Below are the code and all the weights of a small trained network. Each question names an input and a target symbol and asks about switching units off, where a switched-off unit gives its printed mean instead of its output.

import numpy as np


def w(rows, s, z=0):
    codes = np.array(rows[::2]) - 128.0
    scale = np.full(codes.shape[1], s)
    scale[-1] = z or s
    return codes * scale


def f(y):
    return y / 2 * (1 + np.tanh(0.7978845608 * (y + 0.044715 * y**3)))


def softmax(a):
    e = np.exp(a - a.max(-1, keepdims=True))
    return e / e.sum(-1, keepdims=True)


def log_softmax(a):
    a = a - a.max(-1, keepdims=True)
    return a - np.log(np.exp(a).sum(-1, keepdims=True))


def net(x, mask):
    ids = ['δελμξσψ'.index(c) for c in x.split()]
    T = len(ids)
    res = E[ids] + P[:T]
    q, k, v = (res @ M[0].T for M in (Q, K, V))
    z = softmax(np.where(np.tri(T) > 0, q @ k.T / 3**0.5, -1e9)) @ v
    res = res + np.where(mask[0], z, O[0][:, -1]) @ O[0][:, :-1]
    y = f(res @ A[0][:, :-1].T + A[0][:, -1])
    res = res + np.where(mask[1:13], y, B[0][:, -1]) @ B[0][:, :-1]
    return log_softmax(res[-1] @ U[:, :-1].T + U[:, -1])


Q, K, V, O, A, B = {}, {}, {}, {}, {}, {}
E = w([
[129,86,155,133,109,123],'δ',
[159,189,191,110,97,28],'ε',
[124,114,148,114,59,73],'λ',
[194,84,194,100,90,35],'μ',
[122,135,170,121,186,144],'ξ',
[56,106,165,166,170,246],'σ',
[121,66,170,120,57,191],'ψ',
],0.014)
P = w([
[55,183,238,156,1,98],'0',
[174,94,177,240,113,104],'1',
[173,72,168,226,141,134],'2',
[176,130,163,179,147,143],'3',
[175,106,152,138,125,138],'4',
[163,114,160,132,146,152],'5',
[194,40,143,98,67,84],'6',
[153,105,172,109,161,155],'7',
[161,78,157,77,129,116],'8',
[147,78,164,75,144,130],'9',
[125,76,167,72,157,121],'10',
[111,89,165,66,160,114],'11',
[94,84,163,72,172,110],'12',
],0.0075)
Q[0] = w([
[34,139,111,131,75,117],'h0',
[1,79,235,8,141,99],'h0',
[67,91,224,200,130,95],'h0',
],0.015)
K[0] = w([
[152,136,143,140,139,82],'h0',
[6,96,229,36,123,104],'h0',
[107,168,251,95,25,214],'h0',
],0.015)
V[0] = w([
[104,252,127,193,166,124],'h0',
[169,57,188,138,251,188],'h0',
[67,137,86,107,53,238],'h0',
],0.014)
O[0] = w([
[58,152,63,145,142,41,92],'h0',
[2,32,186,43,124,180,3],'h0',
[81,254,83,70,52,137,57],'h0',
],0.01,0.0056)
A[0] = w([
[80,132,55,189,165,247,151],'n0',
[176,119,175,17,148,164,152],'n1',
[47,119,228,167,66,87,172],'n2',
[125,97,162,165,192,77,158],'n3',
[53,145,11,91,113,104,103],'n4',
[190,87,87,40,123,75,150],'n5',
[178,72,93,68,188,141,176],'n6',
[75,177,180,102,187,52,215],'n7',
[172,147,102,142,142,194,97],'n8',
[144,208,34,114,101,138,3],'n9',
[2,111,141,193,124,36,66],'n10',
[75,210,204,172,41,132,94],'n11',
],0.0092,0.0043)
B[0] = w([
[177,15,87,107,27,126,138],'n0',
[119,136,70,118,76,144,204],'n1',
[214,62,78,235,131,119,187],'n2',
[91,127,166,25,143,174,254],'n3',
[119,156,250,157,192,209,144],'n4',
[39,148,194,126,195,194,185],'n5',
[159,165,74,89,96,103,197],'n6',
[115,75,103,134,106,219,191],'n7',
[114,168,125,147,117,71,166],'n8',
[142,8,152,32,131,137,151],'n9',
[167,155,104,76,168,80,169],'n10',
[105,156,126,157,140,38,159],'n11',
],0.013,0.0094)
U = w([
[166,81,185,139,84,48,128],'δ',
[155,123,153,56,81,143,170],'ε',
[100,104,153,68,72,46,3],'λ',
[107,86,231,113,85,88,10],'μ',
[106,138,109,73,170,78,211],'ξ',
[94,39,106,110,102,83,145],'σ',
[102,177,169,151,4,112,191],'ψ',
],0.0046,0.0045)

Each question gives the input, a string of symbols that net reads in full, and the target symbol t.
The units are the heads (3 rows each of Q, K, V and O) and the neurons (one row each of A and B). Each row of codes is followed by its name. A weight is (code - 128) times the scale printed after its matrix; where a second scale follows, it is the last column's (O, A, B and U).
mask holds one flag per unit, heads first, then neurons. A switched-off unit (its flag False) gives its mean, the last column of its rows in O or B, instead of its output. The means were averaged over made-up inputs and are rounded, as every weight is.
A unit's drop is (log p(t) with every unit on - log p(t) with that unit switched off) / (log p(t) with every unit on - log p(t) with every unit switched off).
The circuit of an input: a set's keep is (log p(t) with only the set's units on - log p(t) with every unit switched off) / (log p(t) with every unit on - log p(t) with every unit switched off). Starting from the 12 units with the biggest drops (on a tie, the unit counted first), units are removed one at a time, each time the one whose removal leaves the highest keep (on an exact tie, the one counted first), for as long as the keep stays at least 0.8.
circuit, biggest first: the units of the circuit, biggest drop first
most important unit: the unit with the biggest drop
top k neurons: the k neurons with the biggest drops, biggest first
drop when u is switched off: that unit's drop, to one decimal
input μ ψ ψ μ, target ψ: top 2 neurons => (n1, n3)
input δ ψ ξ σ ξ ξ, target ψ: top 2 neurons => (n3, n9)
input δ μ ψ ξ ξ δ, target ψ: circuit, biggest first => (h0, n3, n9)
input ξ μ ξ σ, target σ: circuit, biggest first => (h0, n0)
input ξ ξ μ ε μ ξ ε ξ ξ ξ μ ε, target σ: circuit, biggest first => (h0, n7)
input σ λ ξ σ δ ξ λ, target μ: most important unit => n4
input σ δ ξ μ ξ ψ ξ ξ δ, target μ: circuit, biggest first => (n4, h0, n9)
input δ σ ψ, target ψ: circuit, biggest first => (h0, n9, n3)
input δ λ μ ξ ε ε ξ ξ ψ ξ, target ψ: circuit, biggest first => (h0, n3, n1, n9)
input δ ψ ξ δ ξ ξ σ σ, target ψ: circuit, biggest first => (h0, n3)
input ξ ε μ σ μ μ, target σ: circuit, biggest first => (h0, n2)
input μ ξ σ μ, target σ: top 2 neurons => (n2, n1)
input σ μ ξ μ ψ ξ ξ ε μ ξ ξ σ, target μ: top 3 neurons => (n4, n11, n9)
input ξ ξ σ ξ δ δ λ σ ξ, target σ: drop when h0 is switched off => 1.4
input λ ξ ξ σ δ μ ξ ξ σ, target δ: drop when n9 is switched off => 0.2
input δ ψ ξ δ, target ψ: drop when n1 is switched off => 0.1
input ψ ξ μ μ ψ σ σ ξ μ ε, target λ: drop when n11 is switched off => 0.8
